Here is a tiny trained network, its code and every weight. The questions are about switching its units off for an input and a target symbol, where a switched-off unit gives its printed mean instead of its output.

import numpy as np


def w(rows, s, z=0):
    codes = np.array(rows[::2]) - 128.0
    scale = np.full(codes.shape[1], s)
    scale[-1] = z or s
    return codes * scale


def norm(h):
    return h / np.sqrt((h * h).mean(-1, keepdims=True) + 1e-5)


def f(y):
    return y / 2 * (1 + np.tanh(0.7978845608 * (y + 0.044715 * y**3)))


def softmax(a):
    e = np.exp(a - a.max(-1, keepdims=True))
    return e / e.sum(-1, keepdims=True)


def log_softmax(a):
    a = a - a.max(-1, keepdims=True)
    return a - np.log(np.exp(a).sum(-1, keepdims=True))


def net(x, mask):
    ids = ['αβδεζηξσφ'.index(c) for c in x.split()]
    T = len(ids)
    res = E[ids] + P[:T]
    u = 0
    for l in range(2):
        r = norm(res)
        for j in range(2):
            rows = slice(3 * j, 3 * j + 3)
            q, k, v = (r @ M[l][rows].T for M in (Q, K, V))
            z = softmax(np.where(np.tri(T) > 0, q @ k.T / 3**0.5, -1e9)) @ v
            o = O[l][rows]
            res = res + np.where(mask[u + j], z, o[:, -1]) @ o[:, :-1]
        u += 2
        y = f(norm(res) @ A[l][:, :-1].T + A[l][:, -1])
        res = res + np.where(mask[u : u + 8], y, B[l][:, -1]) @ B[l][:, :-1]
        u += 8
    return log_softmax(norm(res)[-1] @ U[:, :-1].T + U[:, -1])


Q, K, V, O, A, B = {}, {}, {}, {}, {}, {}
E = w([
[139,125,168,115,98,144,157,180],'α',
[142,130,141,130,100,174,113,188],'β',
[104,191,105,170,80,192,93,156],'δ',
[48,165,149,139,82,112,155,99],'ε',
[143,168,61,149,130,163,181,53],'ζ',
[168,156,95,124,103,65,165,61],'η',
[190,221,107,173,80,114,54,146],'ξ',
[254,79,125,130,71,114,125,87],'σ',
[168,106,109,253,82,99,146,159],'φ',
],0.009)
P = w([
[137,137,30,135,2,139,181,83],'0',
[113,119,105,125,60,158,199,75],'1',
[94,133,106,151,88,163,148,52],'2',
[87,136,123,154,115,158,135,78],'3',
[96,130,129,149,138,143,133,91],'4',
[100,130,134,145,162,132,126,105],'5',
[117,128,128,144,191,108,124,117],'6',
[133,108,137,132,217,86,139,141],'7',
[131,107,127,134,242,73,131,171],'8',
],0.0049)
Q[0] = w([
[207,98,30,166,135,146,50,131],'L0H0',
[122,84,190,74,167,103,113,137],'L0H0',
[131,132,157,94,255,149,85,189],'L0H0',
[123,166,191,141,108,143,146,168],'L0H1',
[135,99,129,167,126,175,82,151],'L0H1',
[111,106,199,115,113,138,121,138],'L0H1',
],0.0058)
K[0] = w([
[185,87,49,175,70,152,72,128],'L0H0',
[183,123,116,3,147,148,158,102],'L0H0',
[175,137,150,73,96,229,162,193],'L0H0',
[45,151,192,184,122,89,122,138],'L0H1',
[124,97,191,189,123,166,64,210],'L0H1',
[110,105,183,120,16,152,110,150],'L0H1',
],0.0048)
V[0] = w([
[178,82,121,207,128,126,139,194],'L0H0',
[141,232,136,137,191,7,193,64],'L0H0',
[131,163,106,225,69,234,182,166],'L0H0',
[38,148,253,143,144,160,94,42],'L0H1',
[31,113,105,130,73,87,120,182],'L0H1',
[173,133,106,153,60,34,143,69],'L0H1',
],0.0037)
O[0] = w([
[109,58,193,174,128,131,161,107,103],'L0H0',
[171,134,51,128,46,52,57,137,144],'L0H0',
[72,102,158,89,111,3,189,185,252],'L0H0',
[166,68,37,83,217,103,125,225,140],'L0H1',
[161,22,100,114,51,70,77,113,163],'L0H1',
[90,105,223,78,167,158,22,118,219],'L0H1',
],0.004,0.0044)
A[0] = w([
[85,89,87,92,124,105,138,162,29],'L0N0',
[107,129,45,73,177,133,134,164,46],'L0N1',
[228,152,175,192,152,177,104,107,117],'L0N2',
[148,118,128,108,120,161,25,223,209],'L0N3',
[99,240,102,125,171,136,179,79,220],'L0N4',
[66,136,140,135,152,106,137,91,61],'L0N5',
[160,118,197,102,143,105,2,95,206],'L0N6',
[67,185,47,111,111,119,92,162,255],'L0N7',
],0.0053,0.00089)
B[0] = w([
[107,56,94,129,145,186,132,131,173],'L0N0',
[124,51,157,95,29,153,103,184,117],'L0N1',
[98,37,153,35,254,198,118,159,151],'L0N2',
[166,217,162,154,19,65,216,107,146],'L0N3',
[170,126,192,137,105,85,198,181,186],'L0N4',
[173,116,147,179,158,123,100,203,176],'L0N5',
[42,107,161,188,165,157,224,171,176],'L0N6',
[149,16,132,64,171,112,198,161,252],'L0N7',
],0.0037,0.0029)
Q[1] = w([
[109,175,154,127,93,59,169,83],'L1H0',
[145,183,59,89,130,246,40,104],'L1H0',
[113,122,168,174,82,62,255,172],'L1H0',
[177,122,91,73,181,151,107,33],'L1H1',
[143,157,162,147,116,109,147,77],'L1H1',
[100,74,189,143,89,67,214,154],'L1H1',
],0.0085)
K[1] = w([
[159,60,158,129,177,130,83,106],'L1H0',
[94,163,150,73,11,182,139,101],'L1H0',
[158,98,110,139,243,71,103,130],'L1H0',
[66,157,134,132,29,143,116,126],'L1H1',
[122,86,140,177,82,143,47,147],'L1H1',
[178,152,123,209,254,68,107,187],'L1H1',
],0.0074)
V[1] = w([
[209,35,187,73,74,99,132,65],'L1H0',
[123,152,102,127,41,253,222,148],'L1H0',
[112,228,103,106,132,58,161,80],'L1H0',
[124,34,35,209,182,102,159,81],'L1H1',
[205,150,116,145,202,94,170,20],'L1H1',
[187,190,67,203,122,63,22,153],'L1H1',
],0.0047)
O[1] = w([
[196,198,100,191,151,219,13,31,255],'L1H0',
[197,111,100,170,232,18,219,130,126],'L1H0',
[138,213,161,27,91,139,171,143,133],'L1H0',
[73,36,149,109,81,111,217,43,130],'L1H1',
[197,77,99,71,152,104,161,24,94],'L1H1',
[33,172,162,152,172,3,91,126,55],'L1H1',
],0.0043,0.0055)
A[1] = w([
[147,83,85,149,131,89,190,70,161],'L1N0',
[131,131,94,196,156,108,29,98,126],'L1N1',
[135,49,120,120,128,195,205,76,135],'L1N2',
[109,140,58,160,93,124,177,203,7],'L1N3',
[96,160,129,122,109,2,152,180,95],'L1N4',
[101,117,209,245,103,65,138,69,72],'L1N5',
[33,115,46,79,126,147,83,78,184],'L1N6',
[74,174,143,50,90,158,127,88,113],'L1N7',
],0.0051,0.002)
B[1] = w([
[143,113,127,162,92,132,154,254,177],'L1N0',
[197,150,145,134,134,188,215,160,192],'L1N1',
[121,165,178,172,194,69,157,140,250],'L1N2',
[103,71,161,145,116,223,89,182,154],'L1N3',
[189,166,138,197,130,120,108,192,182],'L1N4',
[121,78,202,213,62,112,130,93,182],'L1N5',
[175,130,99,149,227,181,124,117,216],'L1N6',
[143,151,209,87,115,144,161,118,186],'L1N7',
],0.0061,0.0023)
U = w([
[197,162,152,157,12,119,138,123,253],'α',
[114,142,214,133,178,176,153,156,180],'β',
[89,77,120,116,253,115,89,160,247],'δ',
[84,75,82,66,88,176,80,177,108],'ε',
[153,114,105,71,165,58,223,155,17],'ζ',
[106,167,135,25,109,97,110,62,80],'η',
[128,219,127,129,167,48,54,173,28],'ξ',
[194,138,114,167,197,160,83,67,83],'σ',
[76,65,166,178,86,54,115,68,27],'φ',
],0.0077,0.0033)

Each question gives the input, a string of symbols that net reads in full, and the target symbol t.
The units are the heads (3 rows each of Q, K, V and O) and the neurons (one row each of A and B). Each row of codes is followed by its name. A weight is (code - 128) times the scale printed after its matrix; where a second scale follows, it is the last column's (O, A, B and U).
mask holds one flag per unit, layer by layer, with each layer's heads first. A switched-off unit (its flag False) gives its mean, the last column of its rows in O or B, instead of its output. The means were averaged over made-up inputs and are rounded, as every weight is.
A unit's drop is (log p(t) with every unit on - log p(t) with that unit switched off) / (log p(t) with every unit on - log p(t) with every unit switched off).
The circuit of an input: a set's keep is (log p(t) with only the set's units on - log p(t) with every unit switched off) / (log p(t) with every unit on - log p(t) with every unit switched off). Starting from the 12 units with the biggest drops (on a tie, the unit counted first), units are removed one at a time, each time the one whose removal leaves the highest keep (on an exact tie, the one counted first), for as long as the keep stays at least 0.8.
circuit, biggest first: the units of the circuit, biggest drop first
unit that matters most: the unit with the biggest drop
top k neurons: the k neurons with the biggest drops, biggest first
k most important neurons of layer l: the k neurons of layer l with the biggest drops, biggest first
which heads matter: for each layer, one digit per head in row order, 1 if its drop is at least 0.15 and else 0, layers parted by /
input β ε ε φ, target φ: circuit, biggest first	L1H1
input α σ σ ε α ε ξ δ, target ξ: 2 most important neurons of layer 0	L0N3, L0N0
input ε α ε ζ ε α, target ζ: which heads matter	01 / 01
input α ξ ε ξ ε η ζ, target η: which heads matter	00 / 10
input ε ζ σ δ, target σ: top 2 neurons	L0N2, L0N7
input ε ε φ σ, target φ: which heads matter	00 / 01
input σ ε ε ξ δ β, target ξ: circuit, biggest first	L1H1, L0N3
input β ε ε σ ε α, target α: 3 most important neurons of layer 0	L0N3, L0N2, L0N7
input δ ε σ ε φ ε α, target φ: circuit, biggest first	L1H1, L0N3, L1N5
input ε α ε ξ δ ε α φ φ, target φ: circuit, biggest first	L1H1, L1N5
input σ β β σ σ ξ ε ε, target ξ: which heads matter	01 / 01
input σ α φ σ σ β, target σ: which heads matter	11 / 11
input α ξ ζ ζ σ σ α ε, target α: 2 most important neurons of layer 1	L1N1, L1N5
input ε α β ε ξ ε ζ ζ, target ζ: top neuron	L0N3
input ξ σ σ ε ζ ε α, target α: top 2 neurons	L0N3, L0N7
input ε σ ξ ε ε ε β, target ε: which heads matter	01 / 10
input β ε δ ε ξ δ, target ξ: top 2 neurons	L1N4, L0N3
input ε σ ε δ α η, target η: which heads matter	01 / 10
input η σ ε ε, target σ: circuit, biggest first	L1N6, L0H0
input α ε ε σ ξ β ε, target ξ: unit that matters most	L1H1
input α σ ε η β, target η: which heads matter	01 / 11
input σ ζ ε ε σ β, target α: top 2 neurons	L0N3, L1N6
input α φ φ α α, target φ: which heads matter	00 / 00
input α ζ α ε ε α, target ε: which heads matter	01 / 00
input φ σ α ε δ ε, target ε: 2 most important neurons of layer 0	L0N5, L0N7
input σ σ σ, target σ: which heads matter	00 / 10
